[106 138 167 167 127  67] = bami
[123 106 167 167 127  67] = pelit
[106 123 136 167 127  67] = pulis
find: [106 123]  pulis
find: [106 138 167 167 127  67]  bami

[181 110  93 179 181 178 184 109 194] : Vori
[139 138 159  94 138 183 190 184 124] : lig
[166 155 153 165  68 153  92  60 108] : mol
[116  68  99 167 181 178  99 151 108] : tosol
[ 93 190 145 128  70 167 135 129  60] : limak
[196  83  65  72 189 103 151 130 104] : puva
find: [184 124]  lig
find: [181 110  93 179 181 178 184 109 194]  Vori

[198 192 187 154 188 171] : Gefim
[198 192 187 154 188 181] : nad
[178 179 184 169 179 174] : tode
[171 172 165 188 182 194] : dosus
find: [187 154 188 181]  nad
find: [179 184 169]  tode

[142 124 120 135 125 132  87 104 186 129 116]  Gudar
[133 130 129 135 132 102 155 127 157 119 131]  gegu
[126 120 125 132 135 124 131 146 102 147 126]  felit
[127 118 151 123 129 123 166 149 149 121 107]  Regu
[129 112 113 128 132 135 147 109 114 120 125]  rovi
find: [120 135 125]  Gudar
find: [120 125 132 135 124]  felit

[138  96 124  77 190  84 161  98] -> ler
[131 124 130 121 129 129 128 128] -> pesik
[128 129 130 124  84 190  98 161] -> luba
find: [138  96 124]  ler
find: [131 124 130 121 129 129 128]  pesik
find: [190  84 161  98]  ler

[115 142 143  96 155 118 105 113 114 103 145 143 114 147 150 146]  Gof
[ 99 139 144 138 146 133 110 105 121 100 139 144 137 147 146 144]  Nez
[ 87 141 138 144 130 157  86  88 146 144 135 140 185 137 134 138]  pud
[112 144 146  98 146 133 110 105 121 100 139 144 137 147 146 144]  meb
find: [138 144]  pud
find: [ 88 146]  pud
find: [185 137 134 138]  pud
find: [112 144 146  98 146 133 110 105 121 100 139 144 137 147 146 144]  meb
find: [112 144]  meb
find: [140 185]  pud

[113 127 127 130 143 140 134 161 121 133 137  96 139 130  83 132 120 166
 138 127 149 109 114  76 123] = Puze
[134 145 150 148 134 179 118 137  97 134 108 165 151 136 114 108 128 112
 162 127 126 114 128 110 102] = mupe
[129 117 113 151  99 153 139 167 104  95 123 148 113  89 129 141 127 138
 137 151 124 157 121 146 119] = baboz
[135 157  97 122 154 121 126 112 129 158 141 112 141 148 103 133 117 138
 137 125 151 139 120  90 114] = Per
[116 166 103 122 160 112 102 106 143 165 132 127 146 151 109 128  98 126
 138 131 132 113 126 109 113] = Rete
[140 152 137 163 126 117 127 133 130 135 168  79  98 133 127  97 135 111
 122 111 150 121 114 107 122] = forel
[139  96 139 130  83 132 120 166 138 135 134 119 148 144  91 132 105 143
 120 137 151 129 109  98 117] = zaka
[139 134 134 165 134  97 137 136 151 118 150 108 179 148 101  88 112 134
 122 111 149 188 133 149 132] = surav
[133 154 131 173 119 130 137 148 135  88 156 104 100 126 109 127 127  95
 119 118 155 115 126 128  90] = Geni
[124 108 114 124 122 108 154 122 117 121 108  92 132 154  73 144 113 170
 125 122 102 131 131  71 134] = Kif
find: [125 122 102 131]  Kif
find: [134 165 134  97 137 136 151 118 150 108 179 148]  surav
find: [113 127 127]  Puze
find: [113 151]  baboz
find: [137  96 139 130  83 132 120 166 138]  Puze
find: [129 158 141 112 141]  Per

[130 131 132 203 131 142 133 117 124 125 124  68 126 121 127 138 129 157
 143 133 133 129 142 131 131 136 147 132 130 130 143 143 142 127 122 121
 123  57  71 114 124 124 125 125 124 127 126 124 126 130] : bav
[125 119 119 117 127 123 124 129 130 131 132 203 131 142 133 118 126 157
 143 133 133 127 125 129 131 136 142 130 129 128 134 137 156 130 134 133
 131 180 168 136 129 126 122 119 113 124 124 120 124 112] : nud
[136 167 160 151 129 128 122 103 124 124 125  93 127 130 134 150 129 157
 141 132 132 130 143 133 132 139 153 133 130 130 134 127  95 125 118 120
 123  70  90 121 126 126 125 125 122 127 127 127 129 151] : nugob
find: [134 133 131 180 168 136 129 126 122 119]  nud
find: [127  95 125 118 120 123  70  90 121 126]  nugob
find: [103 124]  nugob
find: [132 139 153]  nugob
find: [130 131 132 203 131 142 133 118]  nud
find: [130 131 132 203 131 142 133 117 124 125 124  68 126 121 127 138 129 157
 143 133 133 129 142 131 131 136 147 132 130 130 143 143 142 127 122 121
 123  57  71 114 124 124 125 125 124 127 126 124 126 130]  bav

[125 103 131 135 131  97 123] : gavo
[132 120 110  78  89 142 129] : degi
[123 128 148 135 131 103 125] : dup
[128 107 118 101 105 118 126] : bepi
[130 120 118  98 104 133 129] : lozig
[127 132 131 136 134 129 128] : bonel
[121  83 144 173 158  59 118] : fos
[132 129 136 134 147 158 134] : pob
[124  88 129 127 124  85 121] : Fifeg
[129 130 125 117 120 135 129] : mudid
[130 120 118  98 108 107 125] : Pide
find: [121  83 144 173 158  59]  fos
find: [130 120 118  98 108 107 125]  Pide
find: [125 117]  mudid
find: [132 120 110  78  89 142]  degi
find: [132 131 136 134]  bonel
find: [125 103 131 135 131  97 123]  gavo

[110 114 167 107 102 172 145 120 129  70 106  90 143  91  75  98 186 175
  82 177 101  91 110 114 165 173 110 113 167 107 102  92 145 101 114 172
 181  75 165  86  97 179  84 106  78  98 168  93  71] : muto
[175  82 110 101  92 110 114 165 173 110 106  90 143  91  75  98 186 175
  82 110 101  91 110 114 165 173 110 113 167 107 102 172 145 101 114 172
 181  75 165  86  97 179  84 106  78  98 168  93  71] : ruv
[ 76  99 176  99  92  76 175 120 129  70 106  90 143  91  75  98 186 175
  82 110 101  91 110 114 165 173 110 113 167 107 102 172 145 101  90 104
 108 151  91 151 152 108 157 159 155 117 120 154 142] : Rab
find: [ 76  99 176  99  92  76 175 120 129  70 106  90 143  91  75  98 186 175
  82 110 101  91 110 114 165 173 110 113 167 107 102 172 145 101  90 104
 108 151  91 151 152 108 157 159 155 117 120 154 142]  Rab
find: [175  82 110 101  92 110]  ruv
find: [110 114 167 107 102 172 145 120 129  70 106  90 143  91  75  98 186 175
  82 177 101  91 110 114 165 173 110 113 167 107 102  92 145 101 114 172
 181  75 165  86  97 179  84 106  78  98 168  93  71]  muto

[ 92 133  88 154 128 148 147  88  81 107 126 155  78 100 132 113 135 164
  88 154 102 100 114  97  93 136 108] = bil
[145 149 134 127 145 147 150 149 152 132 116 139 150 144 101 141  92 133
  88 154 131 148 147 141 150  97 151] = moto
[186 187 118 153 115 109 189 114 110 120 111 164 111 119  99 116 107 158
  96 131 117 122 134 120 115 107 125] = pafeg
find: [145 149 134 127 145 147 150 149 152 132 116 139 150 144 101 141  92 133
  88 154 131 148 147 141 150  97 151]  moto
find: [107 158  96 131]  pafeg
find: [ 92 133  88 154 131 148 147]  moto
find: [127 145 147 150 149 152 132 116 139]  moto
find: [186 187]  pafeg

[125 121 133 124 112 187 116 158 131] = vura
[131 131 137 124 150  76 145 104 127] = kubor
[117 141  91 160 175 128 128 110 132] = Buro
[118 136 134 133 112  85 125 106 129] = kizor
[139 126 128 128 175  91 160 114 126] = lika
[139 121 129 124 172  96 161 113 121] = meli
[138 123 129 124 169  96 157 112 122] = Sokit
[121 132 124 121 125 182 125 154 126] = mup
find: [128 128 175  91 160]  lika
find: [121 129 124]  meli
find: [124 112 187]  vura

[147 109 121 125] : sas
[141 136 186 120] : zalip
[133 120 186 136] : timi
[141 136 114 101] : noz
find: [186 136]  timi
find: [136 186 120]  zalip
find: [120 186 136]  timi
find: [109 121]  sas
find: [141 136 186]  zalip
find: [136 114 101]  noz

[ 68 128 131 144 127 125 111 126 121]  Sen
[ 68 128 131 144 127 125 118 120 124]  fuzip
[ 68 128 131 144 127 125  93 126 121]  Remiv
[ 68 129 130 140 125 126 110 122 123]  tabo
find: [125 126 110 122]  tabo
find: [129 130]  tabo

[126 121 123 110  93 183 170 136 152 110 135 164 158 165 108 146 136 107
 123  99  93 146 120  97 168 126 151 151 139 128 119 104 119 136 112 102
 110 159 117 125 172 150]  gol
[131 127 124 121 130 127 122 126 129 126 131 127 125 127 125 127 126 130
 125 126 135 128 129 127 127 130 132 132 126 126 130 128 125 138 125 129
 128 131 126 131 129 128]  ziva
[128 125 127 123 114 147 141 130 135 124 130 139 137 139 122 133 130 120
 126 119 114 133 125 117 141 127 135 139 132 128 125 117 126 130 125 119
 123 137 124 128 142 135]  semo
[124 129 132 128 139 133 145 127 136 123 122 124 140 136 136 130 127 129
 119 129 119 122 130 118 128 129 130 127 121 129 118 131 130 135 136 143
 124 135 128 128 131 141]  Topen
[125 128 128 127 133 130 136 128 130 125 126 126 133 131 132 128 128 129
 125 129 123 126 122 176 114 141 140 112 125 129 123 130 129 132 132 135
 127 131 128 128 128 134]  Loduz
[132 149 113 170 106 121 122 109 142 119 120 115 113 153 103 103 145 139
 124 124 118 137 117  99 114 127 131 135 151 113 134 147 155 102 134 124
 102 128 104 122 122 129]  Mar
[129 143 118 147 118 127 125 117 134 123 125 115 116 139 116 113 140 135
 126 126 124 132 123 115 114 127 129 130 137 121 131 136 139 111 131 127
 113 128 111 122 125 127]  nima
[126 121 123 110  93 183 170 136 152 110 135 164 158 165 108 146 136 107
 123  99  93 146 120  97 168 126 151 168 139 128 119 104 119 136 120 102
 110 159 117 125 172 150]  pidug
[126 121 123 110  93 183 170 136 152 110 135 164 158 165 108 146 136 107
 123  99  93 146 120  97 168 126 151 168 139 128 119 104 119 136 120  93
 142 180 104 127 122 181]  vog
[150 137 136 114 127 134 121 130 130 118 123 159 122 126 109 103 140 143
 124 103 127 122 112 134 121 126 125 148 136 122 145 140 130 130 111 114
 146 131 131 131 123 125]  vak
[126 121 123 110  93 183 170 136 152 110 135 164 158 165 108 146 136 107
 123  99  93 146 120  97 168 126 151 151 139 128 119 104 119 136 120 102
 110 159 117 125 172 150]  ded
[138 137 122 129 133 118 153 126 129 123 114 130 169 142 119 114 107 147
 118 126 168 132 112 114 176 141 122 140 161 125 123 129 128 102 115 145
 140 132 113 152 139 125]  sugal
find: [109 142 119 120 115 113 153 103 103 145]  Mar
find: [112 114 176 141 122 140]  sugal
find: [133 145 127 136 123 122 124 140]  Topen
find: [126 109 103]  vak

[161 174 129 141 172 131 167 152 155  91] = zisi
[176 103 143  81  64 138 167 122 137  92] = sasof
[146 121 181  94 161 172 124  68 108 158] = lop
[168  98 118  89  70  89 109 148 154  80] = zadad
[ 76 151 105 118 159  96 117 129  83  99] = sem
[127  84 179  96 113 158 127  95 173 107] = Kod
[131 172 161 167 174 129 152 141 155 192] = tefeg
[107 105 187  92 132 183 124 120 157 152] = pimir
[149 192 179 160 165 129 143 137 134 183] = kigav
[158  74 143  82 115 122 152 128 132 101] = budup
find: [131 172 161 167 174 129 152 141 155]  tefeg
find: [127  84 179  96]  Kod

[118 122 148  91 135 148 117 140 112 166 125 116 157  99 137  91 109  85] : fupuz
[183 133 136 134 114 120 106 108 126 119 106 141 136 147  93 110 172 143] : luv
[114 123 106 108 126 119 106 141 132 115 118 127 149 147 123 110 161 118] : Rekir
[151 137 132 126 132 159 117 118 112 152 117 134 166 145 101 114 133  89] : bonid
[152 122 136 125 111 146 124 130 132 145 117 132 134 122  88 129 126 118] : Mogu
[139 122 125 127 113 136 122 129 125 118 116 107 149 125 137  96 152 118] : zediz
[122 117 132  90 142 150 111 152 162 129 114 111 115 105 137 111 135 130] : besu
[139 122 125 127 113 136 122 129 125 118 116 107 149 125 137 107 149 133] : miv
find: [114 120 106 108 126 119 106 141]  luv
find: [166 125 116]  fupuz
find: [117 132 134 122  88 129 126]  Mogu

[174  97 133 118 112 104 141 166 105 115 120 107 105 119 154 154  76  86
 133 126  95 140 130 138 113 163 168 141 164 137]  kefez
[145  83 120 145 110 130 144 143 132 125 116 148 105 131 146 126 129  74
 163 155 132 125 154 205 109 173 127 117 137 140]  Nafi
[101  98 162 113 137 181 146 126 124 111 146 100 155 137 134 106 144 128
 137 164 182  95 150 135 111 155 137 120  94 108]  kemi
[ 74 107 123  97 126 109  99 163 101 147 149 124 150  91 124 130 155 124
 110 114 174 173 159 116 161 117 115 147 128 116]  Tusep
[115 102  80 129  93 121 118 172  86 169 121 140 124  88 128 163 129 155
 132  74 126 105 123 142 128 138 122 115  97 144]  Bab
[113 150  77 134 109 137 116 147 119 190 122 157 136  95 102 152 144 115
 109 116 162 122  68 101 136 129 106 115 102 125]  vadi
[137  98 160 104  98 102 134 191 130 102 105 144 131  95 136 142 149 156
 139 106 144 131 161 144 140 126 144 135 131  59]  nofe
[141 107  92 148  94 133 135 113 120 135 104 169 105 117 139 152 136  85
 140 140 145 145 121 200 119 177 107 105 123 153]  melu
[115 102  80 129  93 121 118 172  86 169 121 140 124  88 128 155 124 110
 130 121 176 157 104 141 136 162 125 121 114 124]  muro
[161 124 122 123 109  87 124 157 143  95 108 145  95 103 141 150 150 157
 155 101 122 176 164 177 144 131 136 132 149  84]  Sevud
[129 168 117 161 135 143 125  74 156 143 108 159 137 170 118 124 148  93
 120 138 100  96  80 129 110 129 106 103 125 170]  dilu
[116 150 114  97 120 114 102 136  76 138  97 123 154 101 135 182 103 144
  85 103 139 153  84  79 141 136 143 139 140 119]  firu
find: [ 85 103 139 153]  firu
find: [125  74 156 143 108]  dilu
find: [155 124 110 130]  muro
find: [126 129  74 163 155 132]  Nafi
find: [124  88 128 155 124 110]  muro

[100 113 173 107 105 205 127 103  91 198 199 118 154 112 104] = mida
[ 78 142 188  90  87 190 112  82 146 197 195 109 176 101  93] = depit
[149 110 126 146 151 128 137  99 151 177 115 183 122 149 146] = Tisul
[100 155 172 146 128  99 137 151 151 177 183 115 170 108  98] = luz
find: [151 151 177 183 115]  luz
find: [146 151 128 137  99]  Tisul

[103 119 136 121  85 169  95 105 118 126] -> gusu
[113 103  53 145 111 118 120 121 168 118] -> saka
[122 171 102 137  84 156  78  67 110  59] -> Mef
[ 92 129 119 122 171 102 138 159 127  75] -> vel
[144 129 102 137 126  91 129 135 123 122] -> lezop
[154  93 176 136  84  90  93  85  86 159] -> somuf
[142 117 138 116  71 110  91  92 122 154] -> gal
[184 123 190 129 147 150 144 161  89 190] -> tam
find: [122 171 102 138]  vel
find: [122 171 102 137  84 156  78  67 110  59]  Mef

[147 117 120 144 117  71 176 106] : kis
[125  95 114 113 138 116 160 138] : Maf
[176 146 117 144 120  71  97 104] : Kupu
find: [117 120 144 117  71 176 106]  kis
find: [147 117 120 144 117]  kis
find: [147 117 120 144 117  71 176]  kis
find: [146 117]  Kupu
find: [146 117 144 120]  Kupu

[135 127 143 127 123 183 132 124 134 129 128 120] = gatip
[146 129 128 129 126 129 152 126 130 132 149 134] = tem
[120 133 135 127  96 128 135 133 105 130 133 122] = Sotik
[129 128 134 127 118 128 150 123 139 128 130 124] = ruvof
[139 123 136 127 183 132 123 132 107 127 122 134] = Mevo
[135 127 143 127 171 126 138 124 144 129 128 120] = taz
find: [136 127 183 132 123 132]  Mevo
find: [127  96 128]  Sotik
find: [123 136 127 183 132 123]  Mevo
find: [136 127]  Mevo
find: [183 132 123]  Mevo

[126 177 114 140 117 128 162 144 122] : Vogo
[121 139 124 112 122 104 129 124 130] : Ges
[121 157 122 148 146 119 165 142 158] : lar
[106 142  81 129 126  81 159 132 167] : Gog
[176 138 122 154 166 140 116 102 119] : nutuk
[ 98 140 124 135 121 117 148 146 119] : gil
[132 194 138 206 194 106 129 127 139] : fubup
[130 130 149 115 132 139 127 125 130] : Sokos
[ 74  65 135  99  66 141 118 171 124] : ridap
[124  94 120  98 122 137 112 145 144] : vigeg
[ 69  96 152 124  86 162 134 160 122] : tifaz
[ 72  88 142 121 119 146 142 165 120] : gipu
find: [ 94 120]  vigeg
find: [146 119 165 142]  lar

[ 97 105 150 133 122 169 155  69  89  77 151 137 134 178] -> Lumi
[139 127 129 173 124 138  98  97 105 150 133 121 169 155] -> ribi
[139 127 134 160 124 142  98  97 105 150 133 121 169 155] -> sagi
find: [ 97 105 150 133 122 169 155  69  89  77 151 137 134 178]  Lumi
find: [173 124 138  98  97]  ribi
find: [139 127 134 160 124 142  98  97 105 150 133 121 169 155]  sagi
find: [129 173 124 138]  ribi
find: [127 129 173 124 138]  ribi
find: [124 142  98  97 105 150 133 121 169 155]  sagi

[116  97 144 116 133 181 107  82 117 123 122 167  94 113  96 127 148 156
  89 141 133 120 123 125 138 169 138 147 146 129 136 133 112 170 123 112
 156 187 148 140 124 141 106 131 105 145 144 155 174 152 100 154 127  97
 111] = tatik
[142 132 126 123 140 134 146 137 107 137 137 156 116 108 127 131 132 126
 116 107 125 130 104 136 119 142 136 144 138 126 136 130  93 133 132 110
 121 136 138 138 148 130 137 139 109 131 145 150 123 144 115 120 114 102
 158] = Sifu
[134 131 120 132 129 124 154 132 118 145 121 148 125 103 112 121 124 113
 120 127 139 138 124 139 127 120 120 120 136  95 147 131 149 117 138 147
 114 123 143 139 117 148 129 131 111 138 139 119  99 132 107 135 121 114
 155] = pab
[129 134 137 153 145 136 156 137 116 107 146 137 137 139 128 122 133 145
 125 122 144 129 119 138 125 108 136 130 143 111 147 128 131 111 143 121
 125 129 112 117 139 134 123 123 113 148 117 121 152 131 109 143 143 123
 159] = pev
find: [127 120]  pab
find: [139 117]  pab
find: [107 137 137 156 116 108 127 131 132 126 116]  Sifu
find: [146 137 107 137 137 156 116]  Sifu
find: [107 146 137 137 139 128 122]  pev

[111  95 140 112 122 123 116] -> vakiv
[168 158 108 148 122 152 120] -> matu
[172  76 159 104 147 150 126] -> zovut
[172 159  76 148 122 152 118] -> Futev
find: [168 158 108 148 122 152 120]  matu
find: [ 95 140]  vakiv
find: [159 104 147 150]  zovut
find: [159  76]  Futev
find: [108 148]  matu

[129 121 139 129 131 115 130 123 129 127 133  98 120 136 132 142 132 138
 145 129 134 121  54 117 135 130 144] : vik
[129 121 139 129 131 115 130 123 129 127 133  98 120 136 132 142 132 138
 145 129 134 121 115 139 129 127 133] : Viz
[129 121 139 129 131 115 130 123 129 127 133  98 120 136 132 142 132 138
 145 129 134 121  54 117 123 130 144] : gadil
find: [129 121 139 129 131 115 130 123 129 127 133  98 120 136 132 142 132 138
 145 129 134 121  54 117 135 130 144]  vik
find: [129 121 139 129 131 115 130 123 129 127 133  98 120 136 132 142 132 138
 145 129 134 121 115 139 129 127 133]  Viz

[141  99 122 152 143] = kapa
[ 99 123 152 143 150] = veso
[122 158 183 176 139] = ladag
[115 111 133 100 107] = soli
[152 162 188 163 141] = nifi
[164 157  97 111 123] = rikin
[145 149 162 188 163] = suge
find: [ 99 123 152 143]  veso
find: [133 100 107]  soli
find: [149 162 188 163]  suge
find: [ 99 122 152 143]  kapa

[154 133 113 108 127 122 130 123 133 129 129 115 125 175  92 156 111 148
 119 128 127 125 132 125 198 100 122 117  97 105 126 132 126 111 112]  Dav
[119 122 159 139 128 109 125 128 119 128 129 126 127 129 125 120 149 131
 119 124 121 127 127 112 130 127  93 123 130 131 139 103 137 150 129]  feki
[125 133 113 108 126 122 130 123 133 129 129 115 125 175  92 156 111 148
 119 128 124 132 125 117 198 122 100 125  97 105 126 132 126 111 112]  beged
[104 113 142 150 128 119 128 121 120 131 128 127 112 105 148 122 147 137
 126 128 132 133 130 102 130 132 160 130 110 131 126 121 130 126 126]  Mib
[104 113 142 150 128 119 128 121 120 131 128 127 112 105 148 122 147 137
 126 128 132 133 130 102 126 132 160 130 110 131 126 121 130 126 126]  fusi
[133 134 123 151 129  83 130 126 126 127 126 134 132 120 153 124 122 135
 125 125 133 133 128  85 180 131 150 129 134 127 133 145 139 129 133]  ronug
find: [127 127]  feki
find: [132 125 117 198 122 100 125]  beged

